Below are the code and all the weights of a small trained network. Each question names an input and a target symbol and asks about switching units off, where a switched-off unit gives its printed mean instead of its output.

import numpy as np


def w(rows, s, z=0):
    codes = np.array(rows[::2]) - 128.0
    scale = np.full(codes.shape[1], s)
    scale[-1] = z or s
    return codes * scale


def softmax(a):
    e = np.exp(a - a.max(-1, keepdims=True))
    return e / e.sum(-1, keepdims=True)


def log_softmax(a):
    a = a - a.max(-1, keepdims=True)
    return a - np.log(np.exp(a).sum(-1, keepdims=True))


def net(x, mask):
    ids = ['ΓΛΞΠΦΩαδζηθμτψ'.index(c) for c in x.split()]
    T = len(ids)
    res = E[ids] + P[:T]
    u = 0
    for l in range(2):
        r = res
        for j in range(3):
            rows = slice(4 * j, 4 * j + 4)
            q, k, v = (r @ M[l][rows].T for M in (Q, K, V))
            z = softmax(np.where(np.tri(T) > 0, q @ k.T / 4**0.5, -1e9)) @ v
            o = O[l][rows]
            res = res + np.where(mask[u + j], z, o[:, -1]) @ o[:, :-1]
        u += 3
    return log_softmax(res[-1] @ U[:, :-1].T + U[:, -1])


Q, K, V, O = {}, {}, {}, {}
E = w([
[154,145,175,195,170],'Γ',
[98,97,8,142,111],'Λ',
[123,141,174,175,153],'Ξ',
[157,137,170,175,189],'Π',
[130,138,177,181,136],'Φ',
[131,144,171,188,144],'Ω',
[153,148,172,207,157],'α',
[95,128,193,205,78],'δ',
[90,120,149,87,92],'ζ',
[33,142,138,162,183],'η',
[69,101,156,92,204],'θ',
[170,89,165,123,208],'μ',
[175,55,196,138,100],'τ',
[54,70,211,139,107],'ψ',
],0.014)
P = w([
[165,187,183,82,127],'0',
[135,156,199,125,135],'1',
[126,132,195,136,149],'2',
[109,110,181,160,159],'3',
[104,87,162,179,159],'4',
[87,70,148,189,167],'5',
[78,51,129,209,175],'6',
[69,31,115,220,184],'7',
[60,16,104,236,185],'8',
[52,11,80,253,193],'9',
],0.0082)
Q[0] = w([
[147,121,135,171,134],'L0H0',
[162,105,141,164,138],'L0H0',
[123,92,138,157,138],'L0H0',
[152,143,115,113,133],'L0H0',
[105,134,118,92,158],'L0H1',
[34,107,120,196,133],'L0H1',
[174,170,49,87,75],'L0H1',
[148,251,126,101,116],'L0H1',
[91,173,125,119,107],'L0H2',
[145,146,83,96,122],'L0H2',
[166,131,81,91,109],'L0H2',
[173,138,75,93,119],'L0H2',
],0.021)
K[0] = w([
[137,77,145,164,126],'L0H0',
[152,73,133,157,136],'L0H0',
[130,52,97,220,145],'L0H0',
[143,135,144,106,132],'L0H0',
[192,128,149,153,78],'L0H1',
[140,53,114,168,197],'L0H1',
[145,252,140,124,126],'L0H1',
[168,193,100,53,113],'L0H1',
[92,124,157,94,142],'L0H2',
[150,172,202,120,147],'L0H2',
[144,219,203,139,159],'L0H2',
[148,202,200,139,146],'L0H2',
],0.016)
V[0] = w([
[91,186,140,109,27],'L0H0',
[112,54,114,122,67],'L0H0',
[165,121,103,125,70],'L0H0',
[90,184,71,120,130],'L0H0',
[151,196,122,205,178],'L0H1',
[7,125,149,131,178],'L0H1',
[195,46,163,71,208],'L0H1',
[111,161,100,59,254],'L0H1',
[179,162,57,78,128],'L0H2',
[110,42,120,29,64],'L0H2',
[62,153,96,54,148],'L0H2',
[107,75,12,141,101],'L0H2',
],0.0094)
O[0] = w([
[192,106,100,172,207,54],'L0H0',
[159,189,147,76,175,123],'L0H0',
[99,139,132,131,179,67],'L0H0',
[143,82,163,147,149,50],'L0H0',
[107,116,163,239,25,126],'L0H1',
[178,244,142,85,96,254],'L0H1',
[32,81,130,1,113,179],'L0H1',
[120,136,49,105,48,81],'L0H1',
[127,61,128,125,22,24],'L0H2',
[220,33,94,115,174,117],'L0H2',
[229,125,96,108,77,97],'L0H2',
[195,81,190,129,92,117],'L0H2',
],0.0092,0.0078)
Q[1] = w([
[78,137,189,148,211],'L1H0',
[140,102,200,187,70],'L1H0',
[40,2,143,160,105],'L1H0',
[147,73,241,74,229],'L1H0',
[145,193,122,213,150],'L1H1',
[100,107,69,71,199],'L1H1',
[53,107,133,74,61],'L1H1',
[253,186,71,102,147],'L1H1',
[131,160,130,150,142],'L1H2',
[108,155,100,144,192],'L1H2',
[128,95,145,121,158],'L1H2',
[188,145,108,107,144],'L1H2',
],0.0084)
K[1] = w([
[117,149,243,140,150],'L1H0',
[160,108,127,184,59],'L1H0',
[136,57,137,200,155],'L1H0',
[132,95,248,95,135],'L1H0',
[92,115,186,111,117],'L1H1',
[123,177,122,89,169],'L1H1',
[100,96,15,188,144],'L1H1',
[157,167,209,151,170],'L1H1',
[128,155,145,101,129],'L1H2',
[92,149,132,94,162],'L1H2',
[137,105,124,149,168],'L1H2',
[169,141,83,114,129],'L1H2',
],0.011)
V[1] = w([
[151,201,40,220,131],'L1H0',
[148,124,139,76,123],'L1H0',
[159,174,52,215,226],'L1H0',
[159,205,143,103,62],'L1H0',
[132,127,173,56,115],'L1H1',
[125,141,19,228,167],'L1H1',
[176,182,209,157,90],'L1H1',
[108,130,52,104,80],'L1H1',
[123,161,80,150,173],'L1H2',
[218,102,253,152,80],'L1H2',
[194,154,153,84,60],'L1H2',
[98,135,59,121,135],'L1H2',
],0.0056)
O[1] = w([
[146,146,211,130,92,8],'L1H0',
[116,133,100,102,134,127],'L1H0',
[125,113,254,84,143,110],'L1H0',
[182,158,109,96,76,197],'L1H0',
[97,115,136,86,132,163],'L1H1',
[164,164,132,216,129,60],'L1H1',
[125,97,50,101,160,223],'L1H1',
[140,109,166,161,136,12],'L1H1',
[181,105,109,142,82,185],'L1H2',
[45,207,137,174,180,42],'L1H2',
[90,180,181,137,127,2],'L1H2',
[170,94,141,102,118,87],'L1H2',
],0.0067,0.0027)
U = w([
[82,131,133,177,128,125],'Γ',
[254,10,171,145,99,252],'Λ',
[119,127,135,148,122,120],'Ξ',
[75,87,144,84,67,113],'Π',
[119,122,125,150,133,111],'Φ',
[131,115,197,167,160,97],'Ω',
[94,133,104,161,122,116],'α',
[152,178,148,79,185,133],'δ',
[78,52,110,143,175,140],'ζ',
[133,131,129,135,109,116],'η',
[182,176,164,108,69,93],'θ',
[87,117,120,127,96,107],'μ',
[120,117,67,167,162,122],'τ',
[145,179,19,102,108,126],'ψ',
],0.0076,0.011)

Each question gives the input, a string of symbols that net reads in full, and the target symbol t.
The units are the heads (4 rows each of Q, K, V and O). Each row of codes is followed by its name. A weight is (code - 128) times the scale printed after its matrix; where a second scale follows, it is the last column's (O and U).
mask holds one flag per head, layer by layer. A switched-off head (its flag False) gives its mean, the last column of its rows in O, instead of its output. The means were averaged over made-up inputs and are rounded, as every weight is.
A unit's drop is (log p(t) with every unit on - log p(t) with that unit switched off) / (log p(t) with every unit on - log p(t) with every unit switched off).
The circuit of an input: a set's keep is (log p(t) with only the set's units on - log p(t) with every unit switched off) / (log p(t) with every unit on - log p(t) with every unit switched off). Starting from all 6 units, units are removed one at a time, each time the one whose removal leaves the highest keep (on an exact tie, the one counted first), for as long as the keep stays at least 0.8.
circuit, biggest first: the units of the circuit, biggest drop first
most important unit: the unit with the biggest drop
heads that matter: for each layer, one digit per head in row order, 1 if its drop is at least 0.15 and else 0, layers parted by /
drop when u is switched off: that unit's drop, to one decimal
input τ α τ Π α Ξ Π Ξ ψ α, target δ: circuit, biggest first : (L0H1, L0H2)
input Λ τ α η ψ Γ, target ψ: circuit, biggest first : (L1H0, L0H2, L0H1, L1H1)
input Ω Π μ, target Π: heads that matter : 010 / 000
input Γ η θ Γ, target ψ: circuit, biggest first : (L0H1, L1H0)
input μ Γ Ω, target Π: circuit, biggest first : (L0H1, L1H1)
input Π ζ η ψ Ξ ζ Γ Φ μ δ, target Π: circuit, biggest first : (L0H1)
input ψ μ Γ δ ψ μ ψ α τ Γ, target ζ: heads that matter : 011 / 100
input ψ Γ η Ω ζ Γ η η μ Γ, target Π: circuit, biggest first : (L0H1, L0H0)
input α Γ ψ Λ Π, target Λ: heads that matter : 011 / 000
input Γ θ δ Ξ Π η δ, target θ: heads that matter : 011 / 100
input Ω ψ Γ α Φ η Φ, target θ: circuit, biggest first : (L0H1, L1H0)
input ψ ζ τ ψ Γ θ τ, target ζ: circuit, biggest first : (L0H1, L0H2)
input ψ η Γ ψ μ Γ μ ψ τ, target δ: circuit, biggest first : (L0H1, L0H0)
input Φ τ Π, target ζ: circuit, biggest first : (L0H1, L1H0)
input α ψ ψ Λ Φ, target Λ: most important unit : L0H2
input μ δ ψ ζ τ ψ Γ Ξ, target δ: heads that matter : 011 / 000
input Ω Λ θ δ ψ Λ, target δ: heads that matter : 111 / 100
input Γ δ ψ τ, target δ: heads that matter : 110 / 000
input θ Ω δ, target ψ: drop when L0H1 is switched off : 0.6
input η η Π Γ, target θ: drop when L1H1 is switched off : -0.1
input Π η η, target θ: drop when L1H0 is switched off : 0.4
input ψ Λ ψ ψ Ω, target ψ: most important unit : L1H0
